Below are the code and all the weights of a small trained network. Each question names an input and a target symbol and asks about switching units off, where a switched-off unit gives its printed mean instead of its output.

import numpy as np


def w(rows, s, z=0):
    codes = np.array(rows[::2]) - 128.0
    scale = np.full(codes.shape[1], s)
    scale[-1] = z or s
    return codes * scale


def norm(h):
    return h / np.sqrt((h * h).mean(-1, keepdims=True) + 1e-5)


def f(y):
    return y / 2 * (1 + np.tanh(0.7978845608 * (y + 0.044715 * y**3)))


def softmax(a):
    e = np.exp(a - a.max(-1, keepdims=True))
    return e / e.sum(-1, keepdims=True)


def log_softmax(a):
    a = a - a.max(-1, keepdims=True)
    return a - np.log(np.exp(a).sum(-1, keepdims=True))


def net(x, mask):
    ids = ['αβδζλμξπστω'.index(c) for c in x.split()]
    T = len(ids)
    res = E[ids] + P[:T]
    u = 0
    for l in range(2):
        r = norm(res)
        for j in range(3):
            rows = slice(4 * j, 4 * j + 4)
            q, k, v = (r @ M[l][rows].T for M in (Q, K, V))
            z = softmax(np.where(np.tri(T) > 0, q @ k.T / 4**0.5, -1e9)) @ v
            o = O[l][rows]
            res = res + np.where(mask[u + j], z, o[:, -1]) @ o[:, :-1]
        u += 3
        y = f(norm(res) @ A[l][:, :-1].T + A[l][:, -1])
        res = res + np.where(mask[u : u + 12], y, B[l][:, -1]) @ B[l][:, :-1]
        u += 12
    return log_softmax(norm(res)[-1] @ U[:, :-1].T + U[:, -1])


Q, K, V, O, A, B = {}, {}, {}, {}, {}, {}
E = w([
[167,150,83,180,170],'α',
[205,145,61,105,122],'β',
[168,97,55,93,166],'δ',
[174,176,90,157,136],'ζ',
[145,125,86,159,168],'λ',
[127,67,60,116,139],'μ',
[194,131,69,139,161],'ξ',
[175,131,65,45,30],'π',
[117,212,146,120,37],'σ',
[87,144,149,253,194],'τ',
[30,33,118,179,45],'ω',
],0.0005)
P = w([
[107,179,62,91,192],'0',
[205,151,9,233,77],'1',
[145,142,113,122,167],'2',
[56,158,58,129,133],'3',
[221,116,55,233,30],'4',
[150,126,137,114,166],'5',
[45,146,105,127,129],'6',
[217,62,104,216,5],'7',
[153,110,167,110,165],'8',
[55,120,153,104,133],'9',
[210,6,158,195,1],'10',
[157,98,202,113,155],'11',
[61,70,157,86,122],'12',
],0.00092)
Q[0] = w([
[220,46,114,251,52],'L0H0',
[213,56,99,251,44],'L0H0',
[182,74,69,213,69],'L0H0',
[33,219,126,3,204],'L0H0',
[111,100,148,98,138],'L0H1',
[135,58,108,145,95],'L0H1',
[128,187,137,78,155],'L0H1',
[116,101,139,87,131],'L0H1',
[101,137,130,202,164],'L0H2',
[122,142,119,186,173],'L0H2',
[204,120,120,78,98],'L0H2',
[217,126,64,66,114],'L0H2',
],0.0055)
K[0] = w([
[98,77,236,109,37],'L0H0',
[102,95,254,114,34],'L0H0',
[87,108,252,90,44],'L0H0',
[155,184,26,143,215],'L0H0',
[111,154,168,100,138],'L0H1',
[202,134,181,111,132],'L0H1',
[48,115,122,141,132],'L0H1',
[107,149,188,109,136],'L0H1',
[140,85,198,97,161],'L0H2',
[150,101,180,106,169],'L0H2',
[122,185,42,157,149],'L0H2',
[135,164,20,157,134],'L0H2',
],0.0054)
V[0] = w([
[181,86,122,177,120],'L0H0',
[128,129,128,129,129],'L0H0',
[147,234,144,161,124],'L0H0',
[8,163,148,97,123],'L0H0',
[180,147,135,83,111],'L0H1',
[128,128,128,128,128],'L0H1',
[117,123,124,123,125],'L0H1',
[104,197,129,140,37],'L0H1',
[138,143,126,125,99],'L0H2',
[245,123,118,85,113],'L0H2',
[153,129,126,104,114],'L0H2',
[128,127,128,127,128],'L0H2',
],0.0015)
O[0] = w([
[143,99,131,177,207,173],'L0H0',
[128,128,128,127,127,130],'L0H0',
[102,163,206,1,192,233],'L0H0',
[102,189,164,137,6,3],'L0H0',
[111,161,52,126,144,124],'L0H1',
[128,128,128,128,128,128],'L0H1',
[132,129,135,129,138,123],'L0H1',
[178,27,39,179,130,194],'L0H1',
[145,103,147,151,115,148],'L0H2',
[110,135,240,150,56,157],'L0H2',
[137,126,157,135,133,123],'L0H2',
[128,128,128,128,129,126],'L0H2',
],0.0011,0.00042)
A[0] = w([
[132,131,154,139,141,154],'L0N0',
[45,121,115,91,2,7],'L0N1',
[101,88,95,78,118,118],'L0N2',
[132,129,90,100,126,56],'L0N3',
[76,138,157,117,151,213],'L0N4',
[178,167,219,120,128,124],'L0N5',
[86,86,134,173,108,48],'L0N6',
[128,128,128,128,128,128],'L0N7',
[125,124,125,123,129,117],'L0N8',
[70,141,151,60,146,255],'L0N9',
[121,79,101,136,109,51],'L0N10',
[121,132,143,127,132,164],'L0N11',
],0.0024,0.0007)
B[0] = w([
[112,138,100,106,149,133],'L0N0',
[155,116,114,160,251,142],'L0N1',
[130,143,141,201,90,165],'L0N2',
[126,124,175,154,123,109],'L0N3',
[155,91,84,156,82,185],'L0N4',
[65,178,113,99,152,103],'L0N5',
[195,159,148,118,114,96],'L0N6',
[128,128,128,128,128,128],'L0N7',
[132,128,130,136,124,122],'L0N8',
[122,61,74,187,78,254],'L0N9',
[160,166,150,157,96,118],'L0N10',
[128,125,114,130,131,142],'L0N11',
],0.0016,0.00045)
Q[1] = w([
[122,254,161,53,150],'L1H0',
[212,148,127,122,77],'L1H0',
[59,35,27,192,116],'L1H0',
[131,13,2,242,17],'L1H0',
[147,103,94,137,148],'L1H1',
[134,71,139,118,170],'L1H1',
[93,150,158,133,115],'L1H1',
[98,143,166,123,117],'L1H1',
[139,143,163,63,197],'L1H2',
[191,141,155,160,59],'L1H2',
[60,110,93,139,151],'L1H2',
[62,159,134,73,199],'L1H2',
],0.0079)
K[1] = w([
[130,163,13,145,163],'L1H0',
[77,127,135,201,117],'L1H0',
[148,92,255,79,146],'L1H0',
[108,98,229,112,135],'L1H0',
[145,109,145,169,106],'L1H1',
[125,80,205,134,106],'L1H1',
[98,148,122,100,172],'L1H1',
[101,137,133,90,159],'L1H1',
[162,147,106,130,89],'L1H2',
[84,98,117,158,104],'L1H2',
[154,139,164,93,180],'L1H2',
[164,144,110,122,141],'L1H2',
],0.0088)
V[1] = w([
[70,119,136,217,167],'L1H0',
[5,69,158,148,99],'L1H0',
[163,43,123,119,65],'L1H0',
[106,172,112,81,54],'L1H0',
[88,201,137,100,144],'L1H1',
[181,151,109,182,90],'L1H1',
[138,45,143,155,216],'L1H1',
[151,72,95,132,38],'L1H1',
[168,73,143,121,106],'L1H2',
[143,206,112,141,135],'L1H2',
[173,95,127,174,108],'L1H2',
[139,174,116,165,131],'L1H2',
],0.0022)
O[1] = w([
[88,119,176,214,249,122],'L1H0',
[32,215,121,250,159,54],'L1H0',
[118,202,61,97,154,143],'L1H0',
[67,171,161,74,63,117],'L1H0',
[137,42,102,155,115,68],'L1H1',
[71,152,189,129,120,246],'L1H1',
[179,224,114,36,81,94],'L1H1',
[103,202,164,122,190,234],'L1H1',
[149,72,84,123,107,78],'L1H2',
[113,161,192,124,113,180],'L1H2',
[85,72,111,105,110,138],'L1H2',
[94,135,177,120,132,175],'L1H2',
],0.0019,0.0011)
A[1] = w([
[102,157,211,204,183,96],'L1N0',
[196,95,226,161,103,131],'L1N1',
[121,124,61,90,28,87],'L1N2',
[61,84,115,185,248,36],'L1N3',
[119,109,93,104,130,85],'L1N4',
[199,141,110,145,108,76],'L1N5',
[189,151,143,63,198,118],'L1N6',
[4,194,134,207,119,7],'L1N7',
[109,183,78,110,145,41],'L1N8',
[100,68,87,229,139,106],'L1N9',
[99,79,201,123,175,194],'L1N10',
[175,195,47,184,125,63],'L1N11',
],0.003,0.0014)
B[1] = w([
[183,129,249,158,163,193],'L1N0',
[37,218,95,59,131,230],'L1N1',
[139,165,244,168,168,156],'L1N2',
[129,205,139,30,41,149],'L1N3',
[181,100,128,158,95,89],'L1N4',
[89,100,122,46,124,118],'L1N5',
[120,141,49,235,163,164],'L1N6',
[131,38,54,132,116,177],'L1N7',
[97,205,172,144,55,53],'L1N8',
[210,202,101,162,160,180],'L1N9',
[57,78,146,37,205,255],'L1N10',
[95,25,178,66,116,128],'L1N11',
],0.0017,0.00075)
U = w([
[205,120,148,252,85,248],'α',
[80,144,21,139,49,37],'β',
[126,138,66,77,178,77],'δ',
[185,70,171,55,51,61],'ζ',
[27,33,129,201,75,199],'λ',
[50,222,53,194,164,79],'μ',
[189,9,83,124,152,128],'ξ',
[223,192,48,75,122,51],'π',
[41,62,209,52,170,118],'σ',
[75,218,209,92,30,200],'τ',
[153,194,226,177,215,146],'ω',
],0.011,0.0017)

Each question gives the input, a string of symbols that net reads in full, and the target symbol t.
The units are the heads (4 rows each of Q, K, V and O) and the neurons (one row each of A and B). Each row of codes is followed by its name. A weight is (code - 128) times the scale printed after its matrix; where a second scale follows, it is the last column's (O, A, B and U).
mask holds one flag per unit, layer by layer, with each layer's heads first. A switched-off unit (its flag False) gives its mean, the last column of its rows in O or B, instead of its output. The means were averaged over made-up inputs and are rounded, as every weight is.
A unit's drop is (log p(t) with every unit on - log p(t) with that unit switched off) / (log p(t) with every unit on - log p(t) with every unit switched off).
The circuit of an input: a set's keep is (log p(t) with only the set's units on - log p(t) with every unit switched off) / (log p(t) with every unit on - log p(t) with every unit switched off). Starting from the 12 units with the biggest drops (on a tie, the unit counted first), units are removed one at a time, each time the one whose removal leaves the highest keep (on an exact tie, the one counted first), for as long as the keep stays at least 0.8.
circuit, biggest first: the units of the circuit, biggest drop first
unit that matters most: the unit with the biggest drop
top k neurons: the k neurons with the biggest drops, biggest first
top k neurons in layer l: the k neurons of layer l with the biggest drops, biggest first
which heads matter: for each layer, one digit per head in row order, 1 if its drop is at least 0.15 and else 0, layers parted by /
input λ ξ τ ζ δ μ μ λ σ σ ξ ω, target ω: which heads matter => 000 / 100
input ξ ξ α λ ξ μ ω λ σ ζ τ λ π, target π: top 2 neurons => L0N1, L0N5
input α ξ ω π ω σ τ, target λ: top 2 neurons => L1N7, L0N5
input ζ ξ μ μ λ β ξ τ ω, target ω: circuit, biggest first => L1N0, L1H0
input β σ σ τ σ, target ω: circuit, biggest first => L0N9, L0H0, L1H0, L1H2
input ω π ξ ξ π, target ζ: top 2 neurons in layer 1 => L1N11, L1N5
input ζ ω ξ μ ξ, target π: which heads matter => 100 / 110
input σ σ μ λ ζ μ, target μ: which heads matter => 000 / 110
input σ β λ, target σ: circuit, biggest first => L0N1, L1N9
input ω α ω σ σ β, target σ: top 4 neurons => L1N10, L1N9, L0N9, L0N1
input δ δ ξ π, target ξ: which heads matter => 100 / 100
input π μ λ σ, target π: top 2 neurons in layer 0 => L0N6, L0N9
input σ τ μ σ σ σ π, target λ: which heads matter => 000 / 100
input μ ζ β σ ω σ ξ σ ξ δ σ σ μ, target λ: which heads matter => 000 / 100
input π ω σ ω ζ σ, target σ: unit that matters most => L1H1
input δ σ ξ π σ π, target σ: top 3 neurons in layer 1 => L1N9, L1N3, L1N2
input μ δ τ ξ, target ω: circuit, biggest first => L1H0, L1N0
input ω τ σ β σ τ ζ, target ω: circuit, biggest first => L1H0, L1N0
input ω ξ σ α ζ, target τ: top 2 neurons => L1N1, L0N1
input σ τ β σ δ λ δ, target π: which heads matter => 000 / 000
input μ α μ σ δ α ω λ σ σ σ, target τ: unit that matters most => L1N1
input ξ σ λ ξ α, target π: which heads matter => 100 / 100
input β ξ σ σ λ π, target σ: top 2 neurons in layer 0 => L0N4, L0N1
input σ μ ξ ζ σ ω β σ σ ω, target λ: circuit, biggest first => L1H0, L1N7, L0N5
input σ ξ π α σ ξ σ ω λ σ ξ, target τ: which heads matter => 100 / 000
input σ σ τ δ, target ω: top 3 neurons in layer 1 => L1N9, L1N0, L1N3
input ξ σ λ σ σ ω τ λ λ ξ λ τ ξ, target ω: circuit, biggest first => L1N0, L1H0
input ξ σ β ω ξ ξ ω μ μ τ, target β: unit that matters most => L0N1
